Below is a small trained network, with its code and all its weights. Each question gives an input and a class and asks what happens when units are switched off, that is, made to give their printed mean instead of their output.

import numpy as np


def w(rows, s, z=0):
    codes = np.array(rows[::2]) - 128.0
    scale = np.full(codes.shape[1], s)
    scale[-1] = z or s
    return codes * scale


def f(y):
    return np.maximum(y, 0)


def log_softmax(a):
    a = a - a.max(-1, keepdims=True)
    return a - np.log(np.exp(a).sum(-1, keepdims=True))


def net(x, mask):
    res = np.array(x, float).reshape(1, 6) / 4 @ E
    y = f(res @ A[0][:, :-1].T + A[0][:, -1])
    res = res + np.where(mask, y, B[0][:, -1]) @ B[0][:, :-1]
    return log_softmax(res[-1] @ U[:, :-1].T + U[:, -1])


A, B = {}, {}
E = w([
[101,3,89,211],'x0',
[128,128,126,127],'x1',
[132,142,250,177],'x2',
[206,42,169,38],'x3',
[127,128,128,128],'x4',
[20,114,170,58],'x5',
],0.0055)
A[0] = w([
[105,163,141,181,109],'neuron 1',
[184,116,143,105,100],'neuron 2',
[164,86,185,101,82],'neuron 3',
[129,150,145,94,164],'neuron 4',
[154,116,140,126,129],'neuron 5',
[131,117,81,84,72],'neuron 6',
[105,89,112,166,38],'neuron 7',
[107,81,149,185,79],'neuron 8',
[176,137,119,152,48],'neuron 9',
[146,124,151,150,141],'neuron 10',
[135,107,167,147,118],'neuron 11',
[117,118,180,150,76],'neuron 12',
[115,101,122,141,70],'neuron 13',
[171,124,148,71,108],'neuron 14',
[158,184,162,112,70],'neuron 15',
[115,131,139,110,79],'neuron 16',
[117,85,101,139,77],'neuron 17',
[165,138,104,150,52],'neuron 18',
[60,112,136,97,2],'neuron 19',
[138,175,109,85,74],'neuron 20',
[135,150,62,74,116],'neuron 21',
[126,76,152,158,157],'neuron 22',
[160,168,149,121,109],'neuron 23',
[53,122,193,125,130],'neuron 24',
[112,145,128,150,80],'neuron 25',
[122,135,83,96,84],'neuron 26',
[157,95,129,88,54],'neuron 27',
[102,94,147,90,123],'neuron 28',
[130,82,109,143,79],'neuron 29',
[122,169,133,90,70],'neuron 30',
[116,89,135,139,83],'neuron 31',
[167,136,120,148,232],'neuron 32',
[209,138,161,190,95],'neuron 33',
[168,135,86,133,112],'neuron 34',
[133,128,75,102,60],'neuron 35',
[87,124,163,100,67],'neuron 36',
[146,120,110,157,156],'neuron 37',
[132,97,96,159,143],'neuron 38',
[134,197,120,113,66],'neuron 39',
[153,165,131,107,216],'neuron 40',
[92,167,93,149,61],'neuron 41',
[152,157,250,158,70],'neuron 42',
[146,78,129,109,98],'neuron 43',
[92,118,136,112,212],'neuron 44',
[100,195,111,149,66],'neuron 45',
],0.015,0.0062)
B[0] = w([
[155,189,80,149,206],'neuron 1',
[161,176,111,140,183],'neuron 2',
[181,181,77,164,203],'neuron 3',
[126,134,172,108,208],'neuron 4',
[134,155,122,116,162],'neuron 5',
[103,97,95,196,174],'neuron 6',
[199,117,159,174,169],'neuron 7',
[182,117,163,189,204],'neuron 8',
[180,61,88,112,149],'neuron 9',
[89,122,124,119,173],'neuron 10',
[84,125,112,149,174],'neuron 11',
[114,93,109,185,166],'neuron 12',
[159,112,148,151,146],'neuron 13',
[171,187,85,128,206],'neuron 14',
[182,106,168,167,190],'neuron 15',
[159,103,114,143,136],'neuron 16',
[163,123,159,162,176],'neuron 17',
[162,85,85,110,148],'neuron 18',
[211,49,73,80,157],'neuron 19',
[173,92,159,193,178],'neuron 20',
[63,76,128,194,215],'neuron 21',
[124,148,190,138,229],'neuron 22',
[151,123,161,134,184],'neuron 23',
[147,106,111,54,246],'neuron 24',
[149,157,104,146,147],'neuron 25',
[93,84,117,172,166],'neuron 26',
[174,159,79,164,166],'neuron 27',
[139,119,116,74,202],'neuron 28',
[161,121,157,163,175],'neuron 29',
[169,114,155,149,168],'neuron 30',
[161,121,149,153,163],'neuron 31',
[82,125,134,2,255],'neuron 32',
[175,62,86,63,213],'neuron 33',
[138,81,108,108,179],'neuron 34',
[106,68,107,195,160],'neuron 35',
[169,87,101,110,168],'neuron 36',
[130,132,121,73,193],'neuron 37',
[110,139,177,143,215],'neuron 38',
[170,113,173,143,181],'neuron 39',
[112,150,201,68,250],'neuron 40',
[180,167,71,144,178],'neuron 41',
[33,54,104,253,242],'neuron 42',
[138,184,109,124,185],'neuron 43',
[115,136,133,25,251],'neuron 44',
[187,188,65,124,194],'neuron 45',
],0.028,0.005)
U = w([
[192,122,237,134,73],'0',
[165,70,115,57,34],'1',
[164,223,73,156,92],'2',
[68,93,118,182,124],'3',
[132,141,170,93,247],'4',
[132,144,165,93,234],'5',
[40,224,192,110,97],'6',
[29,254,190,171,77],'7',
],0.0088,0.015)

Each question gives the input, the list of numbers given to net, and the class t.
The units are the neurons (one row each of A and B). Each row of codes is followed by its name. A weight is (code - 128) times the scale printed after its matrix; where a second scale follows, it is the last column's (A, B and U).
mask holds one flag per neuron, in row order. A switched-off neuron (its flag False) gives its mean, the last column of its row in B, instead of its output. The means were averaged over made-up inputs and are rounded, as every weight is.
A unit's drop is (log p(t) with every unit on - log p(t) with that unit switched off) / (log p(t) with every unit on - log p(t) with every unit switched off).
The circuit of an input: a set's keep is (log p(t) with only the set's units on - log p(t) with every unit switched off) / (log p(t) with every unit on - log p(t) with every unit switched off). Starting from the 12 units with the biggest drops (on a tie, the unit counted first), units are removed one at a time, each time the one whose removal leaves the highest keep (on an exact tie, the one counted first), for as long as the keep stays at least 0.8.
circuit, biggest first: the units of the circuit, biggest drop first
unit that matters most: the unit with the biggest drop
top k neurons: the k neurons with the biggest drops, biggest first
drop when u is switched off: that unit's drop, to one decimal
input [3,-4,8,5,0,8], class 1: top 2 neurons : [neuron 24; neuron 28]
input [4,-4,-6,-6,-7,8], class 1: unit that matters most : neuron 19
input [-3,0,-1,5,-3,3], class 2: top 2 neurons : [neuron 14; neuron 3]
input [-2,-7,-7,7,-4,-1], class 2: circuit, biggest first : [neuron 14; neuron 27]
input [6,-3,0,5,2,-3], class 0: top 4 neurons : [neuron 22; neuron 29; neuron 8; neuron 17]
input [-7,-4,-6,-3,-6,-3], class 0: circuit, biggest first : [neuron 20; neuron 39]
input [-1,-1,3,7,-4,6], class 2: circuit, biggest first : [neuron 3; neuron 14]
input [2,-7,4,7,0,-5], class 2: top 2 neurons : [neuron 3; neuron 2]
input [-7,6,8,6,-6,-8], class 1: top 2 neurons : [neuron 33; neuron 32]
input [2,6,-6,-5,0,5], class 3: circuit, biggest first : [neuron 21; neuron 32]
input [-3,-2,6,-1,-5,7], class 1: top 2 neurons : [neuron 24; neuron 36]
input [-5,8,-8,1,8,8], class 1: top 2 neurons : [neuron 19; neuron 42]
input [8,8,-8,-3,7,-1], class 0: circuit, biggest first : [neuron 7; neuron 17]
input [-6,4,-8,-2,-1,6], class 3: unit that matters most : neuron 21
input [-6,-1,-4,7,-7,1], class 2: top 2 neurons : [neuron 14; neuron 27]
input [-2,5,6,8,-3,-1], class 2: top 2 neurons : [neuron 3; neuron 14]
input [8,-8,1,-8,-7,-1], class 0: top 3 neurons : [neuron 8; neuron 7; neuron 38]
input [5,-4,3,-3,2,8], class 1: top 2 neurons : [neuron 24; neuron 19]
input [1,4,8,7,1,7], class 3: top 2 neurons : [neuron 42; neuron 12]
input [-4,-5,-7,-8,2,-1], class 2: circuit, biggest first : [neuron 45]
input [-7,6,-1,-4,-5,5], class 0: drop when neuron 30 is switched off : 0.1
input [-5,6,5,1,4,-7], class 1: drop when neuron 9 is switched off : 0.1
input [2,-5,7,0,6,-5], class 3: drop when neuron 42 is switched off : 1.0
